Below is a small trained network, with its code and all its weights. Each question gives an input and a target symbol and asks what happens when units are switched off, that is, made to give their printed mean instead of their output.

import numpy as np


def w(rows, s, z=0):
    codes = np.array(rows[::2]) - 128.0
    scale = np.full(codes.shape[1], s)
    scale[-1] = z or s
    return codes * scale


def f(y):
    return y / 2 * (1 + np.tanh(0.7978845608 * (y + 0.044715 * y**3)))


def softmax(a):
    e = np.exp(a - a.max(-1, keepdims=True))
    return e / e.sum(-1, keepdims=True)


def log_softmax(a):
    a = a - a.max(-1, keepdims=True)
    return a - np.log(np.exp(a).sum(-1, keepdims=True))


def net(x, mask):
    ids = ['δεζλστφω'.index(c) for c in x.split()]
    T = len(ids)
    res = E[ids] + P[:T]
    r = res
    for j in range(2):
        rows = slice(2 * j, 2 * j + 2)
        q, k, v = (r @ M[0][rows].T for M in (Q, K, V))
        z = softmax(np.where(np.tri(T) > 0, q @ k.T / 2**0.5, -1e9)) @ v
        o = O[0][rows]
        res = res + np.where(mask[j], z, o[:, -1]) @ o[:, :-1]
    y = f(res @ A[0][:, :-1].T + A[0][:, -1])
    res = res + np.where(mask[2:6], y, B[0][:, -1]) @ B[0][:, :-1]
    return log_softmax(res[-1] @ U[:, :-1].T + U[:, -1])


Q, K, V, O, A, B = {}, {}, {}, {}, {}, {}
E = w([
[162,133,123,54,144],'δ',
[16,116,163,166,169],'ε',
[87,127,129,109,20],'ζ',
[54,137,108,99,142],'λ',
[107,126,158,62,239],'σ',
[62,140,187,115,72],'τ',
[131,115,255,101,134],'φ',
[115,29,201,109,125],'ω',
],0.019)
P = w([
[107,140,114,106,131],'0',
[129,154,87,103,140],'1',
[115,161,111,88,153],'2',
[105,139,133,82,118],'3',
[100,124,144,61,93],'4',
[85,115,144,40,123],'5',
[82,129,139,16,126],'6',
[80,123,141,2,134],'7',
[33,126,154,9,164],'8',
],0.0087)
Q[0] = w([
[137,42,61,100,172],'head 0',
[206,38,95,252,75],'head 0',
[70,149,127,2,150],'head 1',
[46,144,134,97,83],'head 1',
],0.0079)
K[0] = w([
[79,199,163,151,78],'head 0',
[213,186,52,253,153],'head 0',
[19,91,212,17,106],'head 1',
[162,116,183,38,144],'head 1',
],0.0081)
V[0] = w([
[179,174,85,60,131],'head 0',
[106,25,27,98,159],'head 0',
[189,85,72,99,3],'head 1',
[66,194,87,139,122],'head 1',
],0.017)
O[0] = w([
[73,180,135,125,253,88],'head 0',
[153,33,103,98,187,103],'head 0',
[131,80,245,131,100,2],'head 1',
[44,95,98,69,45,93],'head 1',
],0.017,0.0097)
A[0] = w([
[111,23,127,1,127,4],'neuron 0',
[153,130,50,123,117,154],'neuron 1',
[156,119,164,134,141,1],'neuron 2',
[173,93,124,101,124,81],'neuron 3',
],0.012,0.009)
B[0] = w([
[62,112,122,253,146,195],'neuron 0',
[149,124,171,150,92,253],'neuron 1',
[114,199,140,124,119,130],'neuron 2',
[61,131,121,101,104,144],'neuron 3',
],0.011,0.016)
U = w([
[88,186,176,117,144,195],'δ',
[149,151,86,167,52,57],'ε',
[92,176,215,164,79,88],'ζ',
[87,166,125,179,100,149],'λ',
[140,166,40,123,121,63],'σ',
[59,177,155,51,36,167],'τ',
[157,255,166,205,85,71],'φ',
[228,82,165,186,89,255],'ω',
],0.004,0.0047)

Each question gives the input, a string of symbols that net reads in full, and the target symbol t.
The units are the heads (2 rows each of Q, K, V and O) and the neurons (one row each of A and B). Each row of codes is followed by its name. A weight is (code - 128) times the scale printed after its matrix; where a second scale follows, it is the last column's (O, A, B and U).
mask holds one flag per unit, heads first, then neurons. A switched-off unit (its flag False) gives its mean, the last column of its rows in O or B, instead of its output. The means were averaged over made-up inputs and are rounded, as every weight is.
A unit's drop is (log p(t) with every unit on - log p(t) with that unit switched off) / (log p(t) with every unit on - log p(t) with every unit switched off).
The circuit of an input: a set's keep is (log p(t) with only the set's units on - log p(t) with every unit switched off) / (log p(t) with every unit on - log p(t) with every unit switched off). Starting from all 6 units, units are removed one at a time, each time the one whose removal leaves the highest keep (on an exact tie, the one counted first), for as long as the keep stays at least 0.8.
units of the circuit, in order: the units of the circuit, biggest drop first
most important unit: the unit with the biggest drop
top k neurons: the k neurons with the biggest drops, biggest first
heads that matter: for each layer, one digit per head in row order, 1 if its drop is at least 0.15 and else 0, layers parted by /
drop of u: that unit's drop, to one decimal
input φ δ ε, target φ: units of the circuit, in order	(head 0; head 1)
input σ δ δ λ, target σ: most important unit	head 0
input σ ε τ τ ε, target τ: heads that matter	01
input τ φ ε λ ε σ φ ε, target φ: units of the circuit, in order	(head 1; head 0)
input λ τ δ ε λ δ λ δ, target λ: units of the circuit, in order	(neuron 0; head 1; head 0)
input ω ω δ ω λ ω λ, target ω: units of the circuit, in order	(head 1; head 0)
input δ δ ζ, target δ: heads that matter	10
input ζ τ δ, target τ: heads that matter	11
input ω τ ε ζ, target ω: units of the circuit, in order	(head 0; head 1)
input δ φ δ ζ, target δ: top 2 neurons	(neuron 1; neuron 0)
input λ λ ω, target λ: top 2 neurons	(neuron 0; neuron 3)
input σ φ τ σ δ σ δ σ δ, target σ: drop of head 0	0.4
input λ ε δ δ, target λ: drop of neuron 0	0.9
input ζ ε ζ, target ζ: drop of neuron 0	0.7
input τ σ σ σ ε ω δ φ δ, target φ: drop of head 1	0.7
input ζ τ λ, target τ: top neuron	(neuron 1)
